Below is a small trained network, with its code and all its weights. Each question gives an input and a target symbol and asks what happens when units are switched off, that is, made to give their printed mean instead of their output.

import numpy as np


def w(rows, s, z=0):
    codes = np.array(rows[::2]) - 128.0
    scale = np.full(codes.shape[1], s)
    scale[-1] = z or s
    return codes * scale


def f(y):
    return y / 2 * (1 + np.tanh(0.7978845608 * (y + 0.044715 * y**3)))


def softmax(a):
    e = np.exp(a - a.max(-1, keepdims=True))
    return e / e.sum(-1, keepdims=True)


def log_softmax(a):
    a = a - a.max(-1, keepdims=True)
    return a - np.log(np.exp(a).sum(-1, keepdims=True))


def net(x, mask):
    ids = ['ΓΘΞΦΨαεζμ'.index(c) for c in x.split()]
    T = len(ids)
    res = E[ids] + P[:T]
    u = 0
    for l in range(2):
        r = res
        for j in range(2):
            rows = slice(2 * j, 2 * j + 2)
            q, k, v = (r @ M[l][rows].T for M in (Q, K, V))
            z = softmax(np.where(np.tri(T) > 0, q @ k.T / 2**0.5, -1e9)) @ v
            o = O[l][rows]
            res = res + np.where(mask[u + j], z, o[:, -1]) @ o[:, :-1]
        u += 2
        y = f(res @ A[l][:, :-1].T + A[l][:, -1])
        res = res + np.where(mask[u : u + 12], y, B[l][:, -1]) @ B[l][:, :-1]
        u += 12
    return log_softmax(res[-1] @ U[:, :-1].T + U[:, -1])


Q, K, V, O, A, B = {}, {}, {}, {}, {}, {}
E = w([
[97,53,104],'Γ',
[103,169,47],'Θ',
[103,41,65],'Ξ',
[119,48,89],'Φ',
[109,49,89],'Ψ',
[255,142,171],'α',
[1,66,168],'ε',
[153,25,174],'ζ',
[97,238,64],'μ',
],0.0084)
P = w([
[171,91,89],'0',
[127,92,149],'1',
[103,100,185],'2',
[85,115,213],'3',
[72,137,233],'4',
[58,148,253],'5',
],0.006)
Q[0] = w([
[76,240,14],'0.h0',
[2,96,175],'0.h0',
[171,78,148],'0.h1',
[116,116,142],'0.h1',
],0.019)
K[0] = w([
[6,206,97],'0.h0',
[80,107,240],'0.h0',
[159,143,148],'0.h1',
[120,139,151],'0.h1',
],0.024)
V[0] = w([
[102,113,103],'0.h0',
[57,72,34],'0.h0',
[3,68,48],'0.h1',
[140,59,176],'0.h1',
],0.0071)
O[0] = w([
[125,175,114,89],'0.h0',
[135,255,91,9],'0.h0',
[195,106,42,5],'0.h1',
[147,194,143,174],'0.h1',
],0.0089,0.0024)
A[0] = w([
[133,113,122,133],'0.n0',
[97,142,140,148],'0.n1',
[104,97,121,81],'0.n2',
[119,107,122,140],'0.n3',
[119,116,125,141],'0.n4',
[153,126,141,77],'0.n5',
[83,55,108,94],'0.n6',
[182,125,84,2],'0.n7',
[198,123,116,60],'0.n8',
[252,125,128,141],'0.n9',
[152,155,164,74],'0.n10',
[194,179,118,59],'0.n11',
],0.019,0.0071)
B[0] = w([
[142,130,143,138],'0.n0',
[126,133,58,185],'0.n1',
[137,197,140,122],'0.n2',
[152,139,133,160],'0.n3',
[146,127,120,154],'0.n4',
[138,110,173,119],'0.n5',
[161,234,192,207],'0.n6',
[209,3,94,113],'0.n7',
[168,137,84,104],'0.n8',
[172,212,166,251],'0.n9',
[110,80,166,162],'0.n10',
[159,51,163,110],'0.n11',
],0.021,0.0032)
Q[1] = w([
[133,146,128],'1.h0',
[98,122,107],'1.h0',
[97,118,44],'1.h1',
[153,251,134],'1.h1',
],0.023)
K[1] = w([
[119,97,120],'1.h0',
[203,138,105],'1.h0',
[233,187,5],'1.h1',
[35,248,168],'1.h1',
],0.016)
V[1] = w([
[235,56,169],'1.h0',
[118,91,94],'1.h0',
[253,97,64],'1.h1',
[1,113,160],'1.h1',
],0.0068)
O[1] = w([
[253,96,130,189],'1.h0',
[151,154,97,21],'1.h0',
[218,191,171,61],'1.h1',
[122,69,82,4],'1.h1',
],0.0072,0.0036)
A[1] = w([
[83,135,139,110],'1.n0',
[101,59,99,164],'1.n1',
[129,75,128,41],'1.n2',
[106,46,136,67],'1.n3',
[102,186,79,147],'1.n4',
[151,132,58,104],'1.n5',
[122,4,70,51],'1.n6',
[97,44,149,181],'1.n7',
[128,113,76,158],'1.n8',
[164,65,103,108],'1.n9',
[108,130,63,96],'1.n10',
[142,128,173,1],'1.n11',
],0.016,0.0079)
B[1] = w([
[152,173,97,178],'1.n0',
[242,134,66,179],'1.n1',
[165,185,94,128],'1.n2',
[134,200,47,166],'1.n3',
[68,52,127,255],'1.n4',
[128,62,82,167],'1.n5',
[187,220,254,160],'1.n6',
[122,38,141,231],'1.n7',
[82,227,33,161],'1.n8',
[81,59,149,138],'1.n9',
[216,231,124,172],'1.n10',
[64,185,75,217],'1.n11',
],0.027,0.0057)
U = w([
[150,130,143,107],'Γ',
[31,116,91,62],'Θ',
[64,129,32,4],'Ξ',
[130,63,92,234],'Φ',
[109,134,89,23],'Ψ',
[110,202,177,208],'α',
[145,151,79,50],'ε',
[108,84,254,248],'ζ',
[170,121,155,161],'μ',
],0.0088,0.0036)

Each question gives the input, a string of symbols that net reads in full, and the target symbol t.
The units are the heads (2 rows each of Q, K, V and O) and the neurons (one row each of A and B). Each row of codes is followed by its name. A weight is (code - 128) times the scale printed after its matrix; where a second scale follows, it is the last column's (O, A, B and U).
mask holds one flag per unit, layer by layer, with each layer's heads first. A switched-off unit (its flag False) gives its mean, the last column of its rows in O or B, instead of its output. The means were averaged over made-up inputs and are rounded, as every weight is.
A unit's drop is (log p(t) with every unit on - log p(t) with that unit switched off) / (log p(t) with every unit on - log p(t) with every unit switched off).
The circuit of an input: a set's keep is (log p(t) with only the set's units on - log p(t) with every unit switched off) / (log p(t) with every unit on - log p(t) with every unit switched off). Starting from the 12 units with the biggest drops (on a tie, the unit counted first), units are removed one at a time, each time the one whose removal leaves the highest keep (on an exact tie, the one counted first), for as long as the keep stays at least 0.8.
units of the circuit, in order: the units of the circuit, biggest drop first
most important unit: the unit with the biggest drop
top k neurons: the k neurons with the biggest drops, biggest first
k most important neurons of layer l: the k neurons of layer l with the biggest drops, biggest first
which heads matter: for each layer, one digit per head in row order, 1 if its drop is at least 0.15 and else 0, layers parted by /
input Ξ α α ε, target Ξ: which heads matter	10 / 01
input Γ α μ, target ζ: units of the circuit, in order	1.n11; 1.n8
input μ α ζ μ Γ ζ, target ζ: most important unit	0.n6
input ζ Γ Φ μ, target Θ: 3 most important neurons of layer 1	1.n4; 1.n1; 1.n6
input ζ μ Θ, target Θ: units of the circuit, in order	1.n4; 1.n1; 0.h0
input ε μ Ξ Γ, target Θ: top 3 neurons	1.n4; 1.n1; 0.n10
input α α Ξ, target α: which heads matter	10 / 00
input α μ μ α Γ, target Θ: units of the circuit, in order	1.h0; 1.n10; 1.h1
input α α ζ μ μ Ψ, target Θ: top 2 neurons	0.n6; 0.n9
input ζ Ξ α ζ ζ, target Φ: units of the circuit, in order	0.n9; 1.h1; 1.n7
input α Ξ Ψ α Γ, target α: units of the circuit, in order	0.n6; 0.h0
input Θ ζ α α Ξ, target α: which heads matter	11 / 10
input α μ Ξ, target Θ: top 2 neurons	1.n4; 0.n6
input Θ μ μ, target Φ: 3 most important neurons of layer 0	0.n6; 0.n9; 0.n7
input ε ζ α ζ, target ζ: which heads matter	11 / 01
input ζ α α α α μ, target Θ: units of the circuit, in order	0.n1; 1.n4
input α α ζ Φ, target ζ: most important unit	0.h1
input α α μ μ, target ε: top 3 neurons	0.n9; 0.n6; 1.n1
input Γ μ ε α ζ Ψ, target ζ: 2 most important neurons of layer 0	0.n9; 0.n6
input α α Ξ Γ, target α: units of the circuit, in order	0.n6
input α α α α Γ α, target μ: top 3 neurons	1.n6; 1.n3; 1.n1
input α Θ α α α, target μ: which heads matter	11 / 01
input μ μ Θ, target Ξ: 3 most important neurons of layer 1	1.n4; 1.n8; 1.n6
input Θ Φ α, target α: 2 most important neurons of layer 1	1.n11; 1.n4
